Here is a tiny trained network, its code and every weight. The questions are about switching its units off for an input and a target symbol, where a switched-off unit gives its printed mean instead of its output.

import numpy as np


def w(rows, s, z=0):
    codes = np.array(rows[::2]) - 128.0
    scale = np.full(codes.shape[1], s)
    scale[-1] = z or s
    return codes * scale


def f(y):
    return np.maximum(y, 0)


def softmax(a):
    e = np.exp(a - a.max(-1, keepdims=True))
    return e / e.sum(-1, keepdims=True)


def log_softmax(a):
    a = a - a.max(-1, keepdims=True)
    return a - np.log(np.exp(a).sum(-1, keepdims=True))


def net(x, mask):
    ids = ['ΓΘΠεημξστψ'.index(c) for c in x.split()]
    T = len(ids)
    res = E[ids] + P[:T]
    u = 0
    for l in range(3):
        q, k, v = (res @ M[l].T for M in (Q, K, V))
        z = softmax(np.where(np.tri(T) > 0, q @ k.T / 3**0.5, -1e9)) @ v
        res = res + np.where(mask[u], z, O[l][:, -1]) @ O[l][:, :-1]
        u += 1
        y = f(res @ A[l][:, :-1].T + A[l][:, -1])
        res = res + np.where(mask[u : u + 8], y, B[l][:, -1]) @ B[l][:, :-1]
        u += 8
    return log_softmax(res[-1] @ U[:, :-1].T + U[:, -1])


Q, K, V, O, A, B = {}, {}, {}, {}, {}, {}
E = w([
[94,187,133,66],'Γ',
[197,113,159,206],'Θ',
[61,150,139,96],'Π',
[119,164,165,76],'ε',
[143,204,177,59],'η',
[133,171,174,69],'μ',
[129,203,139,86],'ξ',
[120,147,186,68],'σ',
[82,247,47,113],'τ',
[180,157,79,111],'ψ',
],0.014)
P = w([
[95,133,180,190],'0',
[130,223,189,181],'1',
[129,221,163,173],'2',
[143,217,146,153],'3',
[147,207,128,134],'4',
[160,205,111,118],'5',
[171,202,98,101],'6',
[183,193,84,82],'7',
[199,187,69,68],'8',
[208,185,58,49],'9',
[229,185,51,32],'10',
[236,181,39,15],'11',
[252,180,33,2],'12',
],0.0065)
Q[0] = w([
[105,25,142,103],'0.h0',
[120,249,120,100],'0.h0',
[110,197,148,91],'0.h0',
],0.021)
K[0] = w([
[48,147,215,126],'0.h0',
[232,138,15,5],'0.h0',
[152,187,41,20],'0.h0',
],0.011)
V[0] = w([
[12,202,35,11],'0.h0',
[156,141,253,99],'0.h0',
[53,108,234,98],'0.h0',
],0.0063)
O[0] = w([
[62,184,237,125,250],'0.h0',
[185,34,104,55,98],'0.h0',
[67,2,118,92,82],'0.h0',
],0.0071,0.013)
A[0] = w([
[101,173,3,153,136],'0.n0',
[155,135,183,105,100],'0.n1',
[213,118,193,181,122],'0.n2',
[130,142,134,177,5],'0.n3',
[50,82,143,174,89],'0.n4',
[155,56,145,105,148],'0.n5',
[147,128,186,150,116],'0.n6',
[127,134,74,62,143],'0.n7',
],0.011,0.019)
B[0] = w([
[172,144,133,98,255],'0.n0',
[134,131,167,129,179],'0.n1',
[133,114,92,142,161],'0.n2',
[124,254,142,140,128],'0.n3',
[113,160,167,179,128],'0.n4',
[149,140,161,157,143],'0.n5',
[118,111,128,160,167],'0.n6',
[121,92,126,108,166],'0.n7',
],0.018,0.0063)
Q[1] = w([
[146,125,46,2],'1.h0',
[205,237,114,130],'1.h0',
[162,231,162,57],'1.h0',
],0.0063)
K[1] = w([
[135,154,180,202],'1.h0',
[195,133,2,189],'1.h0',
[255,187,145,192],'1.h0',
],0.0061)
V[1] = w([
[191,166,207,116],'1.h0',
[164,207,136,164],'1.h0',
[104,78,3,157],'1.h0',
],0.0049)
O[1] = w([
[137,59,145,139,217],'1.h0',
[110,90,117,200,254],'1.h0',
[111,255,200,124,52],'1.h0',
],0.0066,0.0076)
A[1] = w([
[163,9,70,120,2],'1.n0',
[36,135,86,105,207],'1.n1',
[31,167,88,1,86],'1.n2',
[70,135,192,218,100],'1.n3',
[111,28,186,169,140],'1.n4',
[56,4,65,201,123],'1.n5',
[117,203,173,197,80],'1.n6',
[57,171,143,82,108],'1.n7',
],0.0066,0.015)
B[1] = w([
[250,74,206,161,128],'1.n0',
[192,154,137,106,254],'1.n1',
[163,152,183,81,158],'1.n2',
[129,160,99,140,168],'1.n3',
[172,111,164,145,162],'1.n4',
[157,55,194,192,136],'1.n5',
[129,118,135,70,212],'1.n6',
[115,136,163,137,194],'1.n7',
],0.015,0.008)
Q[2] = w([
[108,199,116,174],'2.h0',
[145,248,215,70],'2.h0',
[178,240,237,112],'2.h0',
],0.013)
K[2] = w([
[117,221,16,80],'2.h0',
[129,116,6,180],'2.h0',
[75,117,7,183],'2.h0',
],0.011)
V[2] = w([
[99,194,3,29],'2.h0',
[119,170,250,115],'2.h0',
[4,120,157,69],'2.h0',
],0.0066)
O[2] = w([
[133,254,170,154,73],'2.h0',
[63,110,160,79,149],'2.h0',
[160,149,212,102,8],'2.h0',
],0.01,0.015)
A[2] = w([
[76,183,46,96,143],'2.n0',
[163,43,49,189,149],'2.n1',
[96,137,55,44,107],'2.n2',
[6,99,211,55,1],'2.n3',
[84,148,53,225,101],'2.n4',
[184,20,70,69,30],'2.n5',
[147,190,135,58,115],'2.n6',
[34,2,138,149,102],'2.n7',
],0.008,0.0065)
B[2] = w([
[127,90,160,190,230],'2.n0',
[19,108,129,119,216],'2.n1',
[78,128,83,137,205],'2.n2',
[121,24,197,254,148],'2.n3',
[227,156,179,108,144],'2.n4',
[171,187,208,130,229],'2.n5',
[85,84,138,120,254],'2.n6',
[189,161,101,167,202],'2.n7',
],0.01,0.0095)
U = w([
[42,93,83,243,135],'Γ',
[29,74,131,117,104],'Θ',
[166,88,105,1,253],'Π',
[195,109,139,88,126],'ε',
[142,123,136,136,50],'η',
[129,134,124,143,37],'μ',
[243,172,60,172,147],'ξ',
[159,113,140,133,102],'σ',
[86,226,191,163,130],'τ',
[165,118,137,117,85],'ψ',
],0.0093,0.0065)

Each question gives the input, a string of symbols that net reads in full, and the target symbol t.
The units are the heads (3 rows each of Q, K, V and O) and the neurons (one row each of A and B). Each row of codes is followed by its name. A weight is (code - 128) times the scale printed after its matrix; where a second scale follows, it is the last column's (O, A, B and U).
mask holds one flag per unit, layer by layer, with each layer's heads first. A switched-off unit (its flag False) gives its mean, the last column of its rows in O or B, instead of its output. The means were averaged over made-up inputs and are rounded, as every weight is.
A unit's drop is (log p(t) with every unit on - log p(t) with that unit switched off) / (log p(t) with every unit on - log p(t) with every unit switched off).
The circuit of an input: a set's keep is (log p(t) with only the set's units on - log p(t) with every unit switched off) / (log p(t) with every unit on - log p(t) with every unit switched off). Starting from the 12 units with the biggest drops (on a tie, the unit counted first), units are removed one at a time, each time the one whose removal leaves the highest keep (on an exact tie, the one counted first), for as long as the keep stays at least 0.8.
circuit, biggest first: the units of the circuit, biggest drop first
most important unit: the unit with the biggest drop
top k neurons: the k neurons with the biggest drops, biggest first
k most important neurons of layer l: the k neurons of layer l with the biggest drops, biggest first
input Γ Γ η μ Θ Γ, target Π: most important unit => 0.h0
input Γ τ μ τ η Γ ξ, target Π: circuit, biggest first => 0.h0, 2.n0
input σ Θ τ τ ξ ε μ Γ τ τ η ξ τ, target Π: circuit, biggest first => 2.h0, 0.n0, 0.h0, 1.n5
input Γ τ η τ Γ η τ Θ, target Γ: circuit, biggest first => 2.n1, 0.n2
input τ τ σ ξ η ψ σ, target ξ: circuit, biggest first => 2.h0, 0.h0, 2.n1, 1.n7
input Θ Γ σ τ Γ τ τ Π, target Γ: top 2 neurons => 0.n5, 1.n6
input Θ τ ψ τ η μ Γ ξ, target Γ: circuit, biggest first => 2.h0, 0.h0, 0.n0
input τ ξ Γ τ Θ τ Γ τ Γ τ Θ τ σ, target τ: top 3 neurons => 0.n2, 1.n5, 0.n1
input σ Θ τ Γ η ε, target Γ: top 2 neurons => 2.n1, 0.n5
input σ Π ξ Γ, target Π: top 2 neurons => 1.n1, 2.n0
input τ τ η η τ τ τ Θ τ η Π, target Γ: 3 most important neurons of layer 0 => 0.n0, 0.n2, 0.n6
input Γ τ τ Θ τ Γ Γ ε τ ε η Θ Θ, target Π: circuit, biggest first => 0.h0, 2.h0, 0.n2
input τ τ Θ μ τ τ ψ, target Γ: circuit, biggest first => 2.n1, 0.h0, 2.h0
input ξ τ τ μ Π τ η ψ η Γ τ ψ, target ξ: circuit, biggest first => 0.h0, 2.h0, 1.n7
input η η τ Θ τ Γ σ, target Γ: top 3 neurons => 1.n5, 0.n0, 2.n1
input η μ σ η τ τ η ε Γ τ τ ψ Π, target ξ: top 2 neurons => 1.n6, 2.n1
input Θ τ τ τ τ Γ τ τ τ τ μ, target Γ: most important unit => 0.n5
input τ Θ τ Θ ξ ξ τ η μ σ τ Θ, target Π: top 2 neurons => 1.n1, 2.n0
input ξ ξ Θ τ Θ η ξ τ Γ τ Γ ξ, target τ: 4 most important neurons of layer 1 => 1.n5, 1.n7, 1.n4, 1.n1
input τ τ ε Θ, target Γ: top 4 neurons => 2.n1, 0.n0, 2.n7, 1.n5
input Γ Γ τ ξ τ ξ τ Γ, target τ: most important unit => 2.h0
input Γ ξ η τ Γ Γ Θ Θ ξ σ Γ ε τ, target τ: 4 most important neurons of layer 1 => 1.n5, 1.n7, 1.n4, 1.n2
input τ Θ η ψ τ, target Θ: top 4 neurons => 0.n2, 2.n1, 1.n5, 0.n0
input τ τ Γ η Γ ψ, target ξ: top 2 neurons => 2.n4, 0.n1
input ψ Π Γ, target ξ: top 2 neurons => 2.n1, 1.n6
input ψ τ σ τ τ Θ τ τ Γ τ η, target Γ: top 3 neurons => 0.n2, 0.n0, 1.n5
input Γ τ Γ Γ Γ Π η Π, target ε: top 2 neurons => 2.n5, 2.n7
input τ ψ η, target ξ: 3 most important neurons of layer 2 => 2.n1, 2.n6, 2.n4
input Θ τ η τ ε, target Γ: most important unit => 0.n5
